Below are the code and all the weights of a small trained network. Each question names an input and a target symbol and asks about switching units off, where a switched-off unit gives its printed mean instead of its output.

import numpy as np


def w(rows, s, z=0):
    codes = np.array(rows[::2]) - 128.0
    scale = np.full(codes.shape[1], s)
    scale[-1] = z or s
    return codes * scale


def norm(h):
    return h / np.sqrt((h * h).mean(-1, keepdims=True) + 1e-5)


def f(y):
    return np.maximum(y, 0)


def softmax(a):
    e = np.exp(a - a.max(-1, keepdims=True))
    return e / e.sum(-1, keepdims=True)


def log_softmax(a):
    a = a - a.max(-1, keepdims=True)
    return a - np.log(np.exp(a).sum(-1, keepdims=True))


def net(x, mask):
    ids = ['ΞΦβδηλπστψω'.index(c) for c in x.split()]
    T = len(ids)
    res = E[ids] + P[:T]
    q, k, v = (norm(res) @ M[0].T for M in (Q, K, V))
    z = softmax(np.where(np.tri(T) > 0, q @ k.T / 3**0.5, -1e9)) @ v
    res = res + np.where(mask[0], z, O[0][:, -1]) @ O[0][:, :-1]
    y = f(norm(res) @ A[0][:, :-1].T + A[0][:, -1])
    res = res + np.where(mask[1:17], y, B[0][:, -1]) @ B[0][:, :-1]
    return log_softmax(norm(res)[-1] @ U[:, :-1].T + U[:, -1])


Q, K, V, O, A, B = {}, {}, {}, {}, {}, {}
E = w([
[107,138,97,108,129],'Ξ',
[121,139,109,80,140],'Φ',
[137,153,124,89,132],'β',
[125,142,102,108,136],'δ',
[2,231,92,128,76],'η',
[160,145,217,63,183],'λ',
[118,165,116,81,159],'π',
[170,235,183,80,156],'σ',
[55,216,159,8,25],'τ',
[110,115,89,163,181],'ψ',
[120,156,98,127,167],'ω',
],0.0097)
P = w([
[140,113,127,142,114],'0',
[114,47,169,157,155],'1',
[64,121,132,63,217],'2',
[113,254,107,167,151],'3',
[107,53,184,160,133],'4',
[148,102,152,88,58],'5',
[210,192,87,138,105],'6',
],0.019)
Q[0] = w([
[154,195,6,61,120],'h0',
[129,121,232,254,71],'h0',
[1,134,148,117,74],'h0',
],0.0083)
K[0] = w([
[2,129,214,86,254],'h0',
[164,69,26,112,118],'h0',
[57,121,65,114,66],'h0',
],0.0096)
V[0] = w([
[233,139,158,131,165],'h0',
[55,255,146,106,197],'h0',
[177,129,141,11,96],'h0',
],0.0081)
O[0] = w([
[40,249,71,73,254,70],'h0',
[112,52,34,109,7,214],'h0',
[94,139,160,247,91,255],'h0',
],0.0075,0.0035)
A[0] = w([
[164,156,45,170,48,84],'n0',
[38,179,38,195,94,128],'n1',
[79,135,154,90,167,160],'n2',
[132,97,107,90,76,212],'n3',
[211,227,147,200,197,139],'n4',
[102,198,114,69,80,134],'n5',
[121,245,40,144,81,20],'n6',
[94,188,107,101,140,2],'n7',
[156,171,28,80,123,253],'n8',
[61,67,162,199,154,64],'n9',
[136,244,21,197,128,191],'n10',
[131,104,140,196,111,29],'n11',
[135,100,155,134,102,71],'n12',
[87,228,118,207,81,235],'n13',
[119,85,39,168,81,115],'n14',
[184,98,169,134,59,196],'n15',
],0.011,0.0044)
B[0] = w([
[140,115,71,45,143,220],'n0',
[201,107,210,93,114,209],'n1',
[168,154,142,144,46,182],'n2',
[172,175,67,182,187,218],'n3',
[105,18,80,115,77,207],'n4',
[196,170,131,152,187,206],'n5',
[90,47,15,127,89,213],'n6',
[198,97,200,79,131,143],'n7',
[172,116,137,254,115,230],'n8',
[124,243,52,56,56,181],'n9',
[133,63,27,5,50,244],'n10',
[92,186,172,201,73,143],'n11',
[125,76,74,116,150,148],'n12',
[231,63,71,182,204,254],'n13',
[147,106,189,97,190,187],'n14',
[43,130,106,69,197,222],'n15',
],0.0068,0.0087)
U = w([
[220,9,143,141,111,142],'Ξ',
[134,167,64,20,72,26],'Φ',
[166,198,105,185,91,233],'β',
[20,139,80,80,202,81],'δ',
[124,176,148,189,208,253],'η',
[154,95,211,124,146,130],'λ',
[238,198,181,77,217,103],'π',
[151,159,178,11,207,17],'σ',
[142,133,189,138,184,146],'τ',
[152,142,167,188,161,174],'ψ',
[55,88,128,193,94,105],'ω',
],0.013,0.0032)

Each question gives the input, a string of symbols that net reads in full, and the target symbol t.
The units are the heads (3 rows each of Q, K, V and O) and the neurons (one row each of A and B). Each row of codes is followed by its name. A weight is (code - 128) times the scale printed after its matrix; where a second scale follows, it is the last column's (O, A, B and U).
mask holds one flag per unit, heads first, then neurons. A switched-off unit (its flag False) gives its mean, the last column of its rows in O or B, instead of its output. The means were averaged over made-up inputs and are rounded, as every weight is.
A unit's drop is (log p(t) with every unit on - log p(t) with that unit switched off) / (log p(t) with every unit on - log p(t) with every unit switched off).
The circuit of an input: a set's keep is (log p(t) with only the set's units on - log p(t) with every unit switched off) / (log p(t) with every unit on - log p(t) with every unit switched off). Starting from the 12 units with the biggest drops (on a tie, the unit counted first), units are removed one at a time, each time the one whose removal leaves the highest keep (on an exact tie, the one counted first), for as long as the keep stays at least 0.8.
circuit, biggest first: the units of the circuit, biggest drop first
unit that matters most: the unit with the biggest drop
k most important neurons: the k neurons with the biggest drops, biggest first
drop when u is switched off: that unit's drop, to one decimal
input σ Φ δ β η σ, target π: circuit, biggest first : n10; n6; n4
input ω η τ σ δ, target σ: 2 most important neurons : n8; n13
input σ τ σ σ ω, target Φ: 2 most important neurons : n9; n8
input π σ β, target π: 4 most important neurons : n10; n6; n15; n2
input π ψ Ξ τ σ, target β: circuit, biggest first : h0; n9
input Ξ τ δ, target Φ: circuit, biggest first : h0; n2; n13; n9
input η τ τ β, target Ξ: most important neuron : n13
input η β π, target Ξ: circuit, biggest first : h0; n15
input ψ τ π, target Φ: circuit, biggest first : n2; n13; n15
input Ξ τ π τ β, target λ: circuit, biggest first : h0; n13; n10; n3
input λ π π η, target Ξ: 2 most important neurons : n13; n1
input β τ β, target Φ: 4 most important neurons : n13; n2; n8; n15
input σ β ω π σ, target Φ: 4 most important neurons : n9; n8; n3; n5
input σ π π Φ π, target Φ: unit that matters most : n9
input π τ η, target Ξ: 2 most important neurons : n15; n1
input π δ τ ψ π, target β: 2 most important neurons : n9; n10
input σ λ π δ τ, target Φ: 2 most important neurons : n13; n8
input τ Ξ Φ, target Φ: 3 most important neurons : n13; n2; n15
input β σ τ ψ σ σ, target π: drop when n5 is switched off : 0.1
input λ β Φ, target σ: drop when n3 is switched off : 0.7
input λ Φ π δ τ, target δ: unit that matters most : n15
input τ σ Ξ τ ψ, target ω: drop when h0 is switched off : 0.2
